Here is a tiny trained network, its code and every weight. The questions are about switching its units off for an input and a class, where a switched-off unit gives its printed mean instead of its output.

import numpy as np


def w(rows, s, z=0):
    codes = np.array(rows[::2]) - 128.0
    scale = np.full(codes.shape[1], s)
    scale[-1] = z or s
    return codes * scale


def f(y):
    return y / 2 * (1 + np.tanh(0.7978845608 * (y + 0.044715 * y**3)))


def log_softmax(a):
    a = a - a.max(-1, keepdims=True)
    return a - np.log(np.exp(a).sum(-1, keepdims=True))


def net(x, mask):
    res = np.array(x, float).reshape(1, 7) / 4 @ E
    y = f(res @ A[0][:, :-1].T + A[0][:, -1])
    res = res + np.where(mask, y, B[0][:, -1]) @ B[0][:, :-1]
    return log_softmax(res[-1] @ U[:, :-1].T + U[:, -1])


A, B = {}, {}
E = w([
[121,145,119,121,116,125,128,117],'x0',
[128,147,110,106,126,125,113,131],'x1',
[130,127,129,133,130,121,136,120],'x2',
[122,127,119,129,126,118,126,125],'x3',
[94,103,245,54,141,71,90,63],'x4',
[23,198,133,143,246,126,152,154],'x5',
[174,180,206,225,105,38,53,191],'x6',
],0.014)
A[0] = w([
[149,157,138,129,105,150,133,188,143],'n0',
[208,63,101,62,65,144,150,97,187],'n1',
[180,118,130,198,58,106,141,142,173],'n2',
[234,141,128,156,119,128,142,168,144],'n3',
[199,10,82,48,53,197,155,62,196],'n4',
[157,132,177,129,135,75,96,134,109],'n5',
[98,186,171,193,148,111,100,160,99],'n6',
[85,108,67,131,209,255,240,110,153],'n7',
[69,194,140,188,199,107,157,177,131],'n8',
[133,116,193,100,122,89,51,73,123],'n9',
[133,149,33,178,85,151,186,226,251],'n10',
[203,115,133,178,11,125,60,130,165],'n11',
[104,210,190,162,117,89,96,211,80],'n12',
[64,108,143,51,233,166,195,77,153],'n13',
[179,152,164,138,95,101,92,182,126],'n14',
[194,121,85,162,65,90,119,172,171],'n15',
[165,194,117,161,111,102,96,186,132],'n16',
[213,87,61,183,73,156,104,114,143],'n17',
[60,87,201,29,169,124,117,127,142],'n18',
[75,111,222,55,109,76,136,93,158],'n19',
[194,133,173,127,75,112,90,181,139],'n20',
[195,108,176,124,58,105,90,116,135],'n21',
],0.011)
B[0] = w([
[144,155,154,115,155,129,147,92,154],'n0',
[209,120,152,204,115,105,115,99,216],'n1',
[117,114,153,96,143,133,169,133,199],'n2',
[90,155,141,63,144,135,181,120,183],'n3',
[218,174,130,250,209,80,98,83,253],'n4',
[174,83,122,115,116,108,91,160,172],'n5',
[158,189,137,166,186,87,136,114,182],'n6',
[118,131,66,93,90,164,140,157,247],'n7',
[155,192,95,198,165,155,129,124,202],'n8',
[152,79,128,128,89,121,64,137,193],'n9',
[165,229,98,99,160,179,184,155,245],'n10',
[98,113,152,49,101,80,183,87,228],'n11',
[197,100,139,189,141,100,101,148,196],'n12',
[56,185,124,84,166,158,118,112,227],'n13',
[127,116,126,111,117,113,123,116,185],'n14',
[125,132,130,46,149,135,179,65,202],'n15',
[128,149,160,123,170,88,186,107,186],'n16',
[103,152,162,92,192,78,181,101,206],'n17',
[45,171,171,80,172,60,95,71,207],'n18',
[96,111,176,120,118,36,60,104,213],'n19',
[99,94,173,113,96,110,130,163,192],'n20',
[102,79,139,89,68,62,96,161,198],'n21',
],0.011,0.025)
U = w([
[248,174,113,187,157,151,193,146,252],'0',
[44,155,169,55,148,127,173,105,67],'1',
[170,136,164,218,149,99,27,114,134],'2',
[144,41,158,89,2,115,93,160,44],'3',
[98,161,13,113,108,247,136,200,91],'4',
],0.01,0.0023)

Each question gives the input, the list of numbers given to net, and the class t.
The units are the neurons (one row each of A and B). Each row of codes is followed by its name. A weight is (code - 128) times the scale printed after its matrix; where a second scale follows, it is the last column's (A, B and U).
mask holds one flag per neuron, in row order. A switched-off neuron (its flag False) gives its mean, the last column of its row in B, instead of its output. The means were averaged over made-up inputs and are rounded, as every weight is.
A unit's drop is (log p(t) with every unit on - log p(t) with that unit switched off) / (log p(t) with every unit on - log p(t) with every unit switched off).
The circuit of an input: a set's keep is (log p(t) with only the set's units on - log p(t) with every unit switched off) / (log p(t) with every unit on - log p(t) with every unit switched off). Starting from the 12 units with the biggest drops (on a tie, the unit counted first), units are removed one at a time, each time the one whose removal leaves the highest keep (on an exact tie, the one counted first), for as long as the keep stays at least 0.8.
units of the circuit, in order: the units of the circuit, biggest drop first
unit that matters most: the unit with the biggest drop
top k neurons: the k neurons with the biggest drops, biggest first
drop of u: that unit's drop, to one decimal
input [-3,8,7,8,4,-1,-6], class 2: units of the circuit, in order -> n4
input [-1,3,1,-8,-4,-5,1], class 1: top 2 neurons -> n11, n17
input [6,-1,4,7,-4,8,0], class 4: top 2 neurons -> n4, n7
input [1,3,-5,-6,-2,-7,1], class 1: top 3 neurons -> n11, n17, n15
input [5,5,8,-6,0,5,6], class 0: top 2 neurons -> n19, n18
input [0,8,-5,-6,1,-8,2], class 3: top 3 neurons -> n21, n1, n13
input [-6,0,-1,-3,1,0,-8], class 2: top 2 neurons -> n4, n10
input [-7,-2,6,0,4,1,2], class 2: top 2 neurons -> n11, n7
input [7,7,6,5,-2,2,0], class 4: top 2 neurons -> n4, n1
input [-3,2,3,1,-2,1,3], class 0: top 3 neurons -> n18, n13, n19
input [5,0,1,4,-1,7,-8], class 4: drop of n7 -> 0.2
input [8,-6,1,-2,1,-1,-2], class 2: drop of n10 -> 0.2
input [3,2,6,3,1,0,0], class 2: drop of n7 -> 0.4
input [-1,-3,-5,-6,1,-6,-5], class 2: unit that matters most -> n10
input [-3,3,4,-3,-3,-7,1], class 1: top 4 neurons -> n11, n17, n15, n3
